Below are the code and all the weights of a small trained network. Each question names an input and a target symbol and asks about switching units off, where a switched-off unit gives its printed mean instead of its output.

import numpy as np


def w(rows, s, z=0):
    codes = np.array(rows[::2]) - 128.0
    scale = np.full(codes.shape[1], s)
    scale[-1] = z or s
    return codes * scale


def f(y):
    return y / 2 * (1 + np.tanh(0.7978845608 * (y + 0.044715 * y**3)))


def softmax(a):
    e = np.exp(a - a.max(-1, keepdims=True))
    return e / e.sum(-1, keepdims=True)


def log_softmax(a):
    a = a - a.max(-1, keepdims=True)
    return a - np.log(np.exp(a).sum(-1, keepdims=True))


def net(x, mask):
    ids = ['ΔΠγζηξ'.index(c) for c in x.split()]
    T = len(ids)
    res = E[ids] + P[:T]
    r = res
    for j in range(3):
        rows = slice(2 * j, 2 * j + 2)
        q, k, v = (r @ M[0][rows].T for M in (Q, K, V))
        z = softmax(np.where(np.tri(T) > 0, q @ k.T / 2**0.5, -1e9)) @ v
        o = O[0][rows]
        res = res + np.where(mask[j], z, o[:, -1]) @ o[:, :-1]
    y = f(res @ A[0][:, :-1].T + A[0][:, -1])
    res = res + np.where(mask[3:11], y, B[0][:, -1]) @ B[0][:, :-1]
    return log_softmax(res[-1] @ U[:, :-1].T + U[:, -1])


Q, K, V, O, A, B = {}, {}, {}, {}, {}, {}
E = w([
[168,153,158,68,77,126],'Δ',
[122,62,76,130,164,218],'Π',
[95,108,228,177,172,107],'γ',
[102,95,233,186,169,94],'ζ',
[87,4,99,57,140,132],'η',
[173,161,99,139,113,184],'ξ',
],0.022)
P = w([
[183,241,14,5,254,62],'0',
[204,157,56,49,204,97],'1',
[203,117,81,106,167,99],'2',
[192,100,108,141,155,98],'3',
[170,91,147,150,148,104],'4',
[156,89,166,179,146,99],'5',
[152,75,184,200,139,92],'6',
[135,76,212,199,139,94],'7',
],0.0096)
Q[0] = w([
[120,113,99,134,159,42],'head 0',
[2,124,52,150,111,218],'head 0',
[155,63,85,112,131,232],'head 1',
[110,35,162,113,205,105],'head 1',
[72,69,111,70,138,12],'head 2',
[155,182,132,114,99,128],'head 2',
],0.0078)
K[0] = w([
[86,119,100,106,88,2],'head 0',
[107,54,50,116,210,149],'head 0',
[94,130,33,145,232,208],'head 1',
[58,24,247,77,180,234],'head 1',
[35,21,165,71,131,100],'head 2',
[237,162,161,36,132,65],'head 2',
],0.0056)
V[0] = w([
[174,185,198,126,173,150],'head 0',
[32,49,141,72,95,64],'head 0',
[158,174,92,100,51,84],'head 1',
[106,82,83,194,177,120],'head 1',
[115,175,127,63,153,1],'head 2',
[164,175,194,70,23,82],'head 2',
],0.0093)
O[0] = w([
[220,86,84,85,220,137,253],'head 0',
[122,104,110,124,1,42,93],'head 0',
[118,145,210,90,104,169,16],'head 1',
[156,182,81,100,115,151,143],'head 1',
[143,92,81,109,160,133,249],'head 2',
[70,85,57,198,6,72,85],'head 2',
],0.0084,0.0042)
A[0] = w([
[124,128,204,110,134,117,253],'neuron 0',
[123,111,108,94,62,90,102],'neuron 1',
[152,112,46,89,94,134,83],'neuron 2',
[115,114,38,121,120,156,206],'neuron 3',
[163,189,123,90,109,126,29],'neuron 4',
[49,83,212,194,5,92,37],'neuron 5',
[104,132,163,108,89,128,25],'neuron 6',
[88,103,194,146,81,83,212],'neuron 7',
],0.017,0.0047)
B[0] = w([
[140,131,69,173,115,99,215],'neuron 0',
[103,22,182,138,144,194,246],'neuron 1',
[74,223,101,125,169,101,254],'neuron 2',
[157,87,103,100,41,74,236],'neuron 3',
[120,203,94,31,22,106,142],'neuron 4',
[131,248,23,166,179,96,182],'neuron 5',
[115,133,146,187,164,111,127],'neuron 6',
[161,96,154,130,173,174,185],'neuron 7',
],0.012,0.0082)
U = w([
[200,141,20,88,16,24,196],'Δ',
[237,2,234,98,44,233,238],'Π',
[134,121,151,186,220,141,211],'γ',
[141,137,113,141,101,108,14],'ζ',
[144,142,123,140,102,104,34],'η',
[148,131,126,132,106,116,1],'ξ',
],0.0078,0.0052)

Each question gives the input, a string of symbols that net reads in full, and the target symbol t.
The units are the heads (2 rows each of Q, K, V and O) and the neurons (one row each of A and B). Each row of codes is followed by its name. A weight is (code - 128) times the scale printed after its matrix; where a second scale follows, it is the last column's (O, A, B and U).
mask holds one flag per unit, heads first, then neurons. A switched-off unit (its flag False) gives its mean, the last column of its rows in O or B, instead of its output. The means were averaged over made-up inputs and are rounded, as every weight is.
A unit's drop is (log p(t) with every unit on - log p(t) with that unit switched off) / (log p(t) with every unit on - log p(t) with every unit switched off).
The circuit of an input: a set's keep is (log p(t) with only the set's units on - log p(t) with every unit switched off) / (log p(t) with every unit on - log p(t) with every unit switched off). Starting from all 11 units, units are removed one at a time, each time the one whose removal leaves the highest keep (on an exact tie, the one counted first), for as long as the keep stays at least 0.8.
circuit, biggest first: the units of the circuit, biggest drop first
most important unit: the unit with the biggest drop
k most important neurons: the k neurons with the biggest drops, biggest first
heads that matter: for each layer, one digit per head in row order, 1 if its drop is at least 0.15 and else 0, layers parted by /
drop when u is switched off: that unit's drop, to one decimal
input Δ η Δ η Δ ξ ξ, target Π: circuit, biggest first -> (head 1; neuron 2)
input η Δ Δ η ζ Δ η, target γ: heads that matter -> 101
input η γ η γ Π, target Δ: heads that matter -> 110
input Δ η Π Δ Δ ζ γ ξ, target Δ: circuit, biggest first -> (head 2)
input Δ ξ Π Π, target Π: heads that matter -> 111
input η ζ γ Π, target Δ: heads that matter -> 010
input γ ξ η ξ, target Π: heads that matter -> 110
input γ Π η Δ Δ Δ, target γ: 3 most important neurons -> (neuron 5; neuron 3; neuron 7)
input γ Δ Δ, target Π: heads that matter -> 111
input η Δ ζ ξ Π Δ Π, target Π: heads that matter -> 011
input Δ Π γ γ γ η, target Δ: 2 most important neurons -> (neuron 3; neuron 2)
input Δ η η, target Π: 2 most important neurons -> (neuron 1; neuron 3)
input Δ η Π γ η ζ Δ η, target γ: 2 most important neurons -> (neuron 5; neuron 1)
input Δ ζ Δ, target Π: most important unit -> head 1
input Δ ζ η Δ γ η Δ, target γ: drop when head 2 is switched off -> 1.3
input Δ η γ η η ξ, target Δ: drop when head 2 is switched off -> 1.6
input Δ γ η ζ γ η, target Π: drop when head 1 is switched off -> 3.0
